Below is a small trained network, with its code and all its weights. Each question gives an input and a class and asks what happens when units are switched off, that is, made to give their printed mean instead of their output.

import numpy as np


def w(rows, s, z=0):
    codes = np.array(rows[::2]) - 128.0
    scale = np.full(codes.shape[1], s)
    scale[-1] = z or s
    return codes * scale


def f(y):
    return np.maximum(y, 0)


def log_softmax(a):
    a = a - a.max(-1, keepdims=True)
    return a - np.log(np.exp(a).sum(-1, keepdims=True))


def net(x, mask):
    res = np.array(x, float).reshape(1, 5) / 4 @ E
    y = f(res @ A[0][:, :-1].T + A[0][:, -1])
    res = res + np.where(mask, y, B[0][:, -1]) @ B[0][:, :-1]
    return log_softmax(res[-1] @ U[:, :-1].T + U[:, -1])


A, B = {}, {}
E = w([
[167,177,70,157,32,73,122,180,163],'x0',
[93,255,145,181,178,90,88,101,59],'x1',
[192,98,144,233,132,68,103,111,137],'x2',
[117,166,73,128,68,82,156,60,182],'x3',
[131,91,109,145,83,75,198,55,45],'x4',
],0.0097)
A[0] = w([
[127,167,103,157,55,37,158,47,26,89],'N1',
[124,117,155,69,156,206,122,152,190,68],'N2',
[63,137,111,24,75,170,180,130,31,50],'N3',
[189,149,120,174,55,57,105,183,172,1],'N4',
[178,60,95,136,2,85,178,88,219,125],'N5',
[187,50,167,158,167,109,144,59,76,152],'N6',
],0.017,0.0035)
B[0] = w([
[17,124,128,93,137,75,186,91,103,225],'N1',
[104,122,112,5,111,111,146,131,119,198],'N2',
[166,173,108,214,153,151,95,172,162,195],'N3',
[159,171,75,188,137,184,124,166,166,204],'N4',
[208,201,159,45,98,129,94,80,139,250],'N5',
[157,120,163,212,133,121,162,144,112,201],'N6',
],0.017,0.024)
U = w([
[113,156,144,73,95,96,144,89,125,175],'0',
[149,180,107,112,104,146,103,140,160,132],'1',
[80,84,138,145,138,140,55,120,93,20],'2',
[97,148,120,205,137,101,135,103,116,125],'3',
[153,6,159,111,118,155,162,159,117,71],'4',
[80,164,140,97,170,118,99,160,103,185],'5',
[94,58,103,150,98,106,100,131,141,19],'6',
[172,172,179,181,145,126,90,136,113,254],'7',
],0.012,0.0051)

Each question gives the input, the list of numbers given to net, and the class t.
The units are the neurons (one row each of A and B). Each row of codes is followed by its name. A weight is (code - 128) times the scale printed after its matrix; where a second scale follows, it is the last column's (A, B and U).
mask holds one flag per neuron, in row order. A switched-off neuron (its flag False) gives its mean, the last column of its row in B, instead of its output. The means were averaged over made-up inputs and are rounded, as every weight is.
A unit's drop is (log p(t) with every unit on - log p(t) with that unit switched off) / (log p(t) with every unit on - log p(t) with every unit switched off).
The circuit of an input: a set's keep is (log p(t) with only the set's units on - log p(t) with every unit switched off) / (log p(t) with every unit on - log p(t) with every unit switched off). Starting from all 6 units, units are removed one at a time, each time the one whose removal leaves the highest keep (on an exact tie, the one counted first), for as long as the keep stays at least 0.8.
units of the circuit, in order: the units of the circuit, biggest drop first
top k neurons: the k neurons with the biggest drops, biggest first
drop when u is switched off: that unit's drop, to one decimal
input [-6,-8,0,-1,3], class 7: top 2 neurons => [N6 N1]
input [6,-5,-8,8,6], class 1: units of the circuit, in order => [N3]
input [1,8,-4,8,-8], class 5: top 3 neurons => [N5 N4 N3]
input [5,4,-8,-3,8], class 3: units of the circuit, in order => [N3 N1]
input [-1,-3,-7,0,2], class 1: units of the circuit, in order => [N3 N6]
input [2,-3,3,-6,6], class 7: top 2 neurons => [N6 N2]
input [1,8,-5,6,-5], class 5: top 2 neurons => [N5 N6]
input [-7,7,-3,8,-3], class 5: top 3 neurons => [N6 N5 N4]
input [-8,7,2,2,-2], class 3: top 2 neurons => [N5 N3]
input [-4,4,-6,-8,4], class 7: top 2 neurons => [N3 N1]
input [-4,2,-4,8,4], class 3: top 2 neurons => [N3 N2]
input [3,8,-6,7,4], class 3: top 2 neurons => [N5 N3]
input [-5,0,-8,3,-7], class 5: top 4 neurons => [N5 N2 N3 N4]
input [0,-5,7,-3,-2], class 7: units of the circuit, in order => [N6]
input [-5,1,-1,6,5], class 3: top 2 neurons => [N2 N3]
input [-8,7,-6,-1,3], class 7: drop when N5 is switched off => -0.1
input [-6,-8,8,1,-8], class 0: drop when N2 is switched off => 0.7
input [-8,-5,-5,5,1], class 1: drop when N2 is switched off => 0.6
